Below are the code and all the weights of a small trained network. Each question names an input and a class and asks about switching units off, where a switched-off unit gives its printed mean instead of its output.

import numpy as np


def w(rows, s, z=0):
    codes = np.array(rows[::2]) - 128.0
    scale = np.full(codes.shape[1], s)
    scale[-1] = z or s
    return codes * scale


def norm(h):
    return h / np.sqrt((h * h).mean(-1, keepdims=True) + 1e-5)


def f(y):
    return np.maximum(y, 0)


def log_softmax(a):
    a = a - a.max(-1, keepdims=True)
    return a - np.log(np.exp(a).sum(-1, keepdims=True))


def net(x, mask):
    res = np.array(x, float).reshape(1, 4) / 4 @ E
    u = 0
    for l in range(3):
        y = f(norm(res) @ A[l][:, :-1].T + A[l][:, -1])
        res = res + np.where(mask[u : u + 7], y, B[l][:, -1]) @ B[l][:, :-1]
        u += 7
    return log_softmax(norm(res)[-1] @ U[:, :-1].T + U[:, -1])


A, B = {}, {}
E = w([
[120,63,7,82,151,238,170],'x0',
[109,151,117,154,172,254,189],'x1',
[64,96,26,235,160,149,117],'x2',
[105,156,166,187,26,134,175],'x3',
],0.0029)
A[0] = w([
[97,96,44,66,104,209,198,24],'0.n1',
[97,58,82,93,147,192,195,18],'0.n2',
[158,222,208,223,6,130,189,18],'0.n3',
[133,145,160,20,41,168,169,103],'0.n4',
[45,84,97,230,138,178,228,209],'0.n5',
[254,188,229,144,148,136,142,134],'0.n6',
[127,136,211,212,5,157,176,2],'0.n7',
],0.0028,0.0023)
B[0] = w([
[169,194,3,54,171,129,161,185],'0.n1',
[138,40,86,44,101,246,231,169],'0.n2',
[38,62,133,74,121,115,205,187],'0.n3',
[129,111,117,254,118,12,91,186],'0.n4',
[171,76,150,86,197,78,83,252],'0.n5',
[143,90,157,150,195,152,158,193],'0.n6',
[20,139,130,112,73,87,169,168],'0.n7',
],0.0041,0.0034)
A[1] = w([
[177,91,184,114,147,95,160,53],'1.n1',
[201,130,114,152,93,181,169,229],'1.n2',
[192,146,188,102,125,67,72,6],'1.n3',
[86,136,82,191,137,98,114,105],'1.n4',
[124,204,216,180,93,56,118,166],'1.n5',
[103,77,99,231,153,93,2,72],'1.n6',
[62,187,184,116,10,139,155,91],'1.n7',
],0.0047,0.0019)
B[1] = w([
[181,157,163,135,96,100,4,176],'1.n1',
[54,175,68,102,183,107,85,190],'1.n2',
[255,97,119,120,25,209,134,189],'1.n3',
[121,50,138,100,224,96,55,177],'1.n4',
[111,87,64,45,80,214,206,252],'1.n5',
[124,79,146,222,182,103,88,221],'1.n6',
[30,25,185,153,176,19,245,199],'1.n7',
],0.004,0.0035)
A[2] = w([
[123,219,153,128,160,160,194,60],'2.n1',
[99,108,1,87,76,77,100,250],'2.n2',
[122,200,195,145,153,175,130,44],'2.n3',
[169,124,59,116,188,203,148,147],'2.n4',
[58,134,112,169,213,176,176,142],'2.n5',
[232,151,189,95,19,123,46,29],'2.n6',
[113,211,219,108,193,169,101,104],'2.n7',
],0.0046,0.0016)
B[2] = w([
[103,130,141,154,135,170,49,142],'2.n1',
[126,220,153,140,129,158,163,253],'2.n2',
[122,135,182,167,24,150,45,133],'2.n3',
[65,120,67,105,75,178,117,250],'2.n4',
[176,141,132,97,71,123,120,233],'2.n5',
[217,124,172,50,254,77,135,199],'2.n6',
[120,203,189,232,54,134,114,146],'2.n7',
],0.0058,0.0039)
U = w([
[135,211,198,196,97,186,46,78],'0',
[255,127,198,50,183,85,113,149],'1',
[88,157,25,59,141,231,135,188],'2',
[99,50,98,243,220,82,32,118],'3',
[137,243,109,141,115,69,160,3],'4',
[36,73,189,117,93,58,231,160],'5',
],0.0093,0.0049)

Each question gives the input, the list of numbers given to net, and the class t.
The units are the neurons (one row each of A and B). Each row of codes is followed by its name. A weight is (code - 128) times the scale printed after its matrix; where a second scale follows, it is the last column's (A, B and U).
mask holds one flag per neuron, layer by layer. A switched-off neuron (its flag False) gives its mean, the last column of its row in B, instead of its output. The means were averaged over made-up inputs and are rounded, as every weight is.
A unit's drop is (log p(t) with every unit on - log p(t) with that unit switched off) / (log p(t) with every unit on - log p(t) with every unit switched off).
The circuit of an input: a set's keep is (log p(t) with only the set's units on - log p(t) with every unit switched off) / (log p(t) with every unit on - log p(t) with every unit switched off). Starting from the 12 units with the biggest drops (on a tie, the unit counted first), units are removed one at a time, each time the one whose removal leaves the highest keep (on an exact tie, the one counted first), for as long as the keep stays at least 0.8.
units of the circuit, in order: the units of the circuit, biggest drop first
top k neurons: the k neurons with the biggest drops, biggest first
k most important neurons of layer l: the k neurons of layer l with the biggest drops, biggest first
drop of u: that unit's drop, to one decimal
input [-4,1,-6,2], class 5: 2 most important neurons of layer 1 -> [1.n7, 1.n5]
input [-2,6,7,7], class 3: units of the circuit, in order -> [0.n5, 1.n4]
input [0,5,0,4], class 5: top 2 neurons -> [0.n7, 0.n3]
input [5,0,-4,5], class 4: 2 most important neurons of layer 2 -> [2.n2, 2.n4]
input [-8,-2,-4,4], class 5: units of the circuit, in order -> [1.n7, 1.n5]
input [-3,0,-8,3], class 5: top 2 neurons -> [1.n7, 0.n5]
input [0,-4,5,5], class 3: top 3 neurons -> [1.n6, 0.n5, 1.n4]
input [-5,0,-3,1], class 5: top 2 neurons -> [0.n5, 1.n7]
input [2,0,5,7], class 3: top 2 neurons -> [0.n5, 1.n5]
input [-2,6,0,-2], class 0: top 2 neurons -> [2.n7, 1.n5]
input [-5,7,3,-8], class 0: top 4 neurons -> [2.n7, 0.n4, 1.n7, 2.n5]
input [-2,7,-3,-8], class 0: top 2 neurons -> [2.n7, 1.n5]
input [-2,8,-7,0], class 0: top neuron -> [0.n6]
input [-3,8,-7,-5], class 0: top 2 neurons -> [2.n7, 0.n5]
input [1,3,-7,3], class 5: drop of 0.n5 -> 0.4
input [1,0,-2,2], class 5: drop of 2.n2 -> 0.0
input [-1,8,-7,-6], class 0: drop of 2.n7 -> 0.1
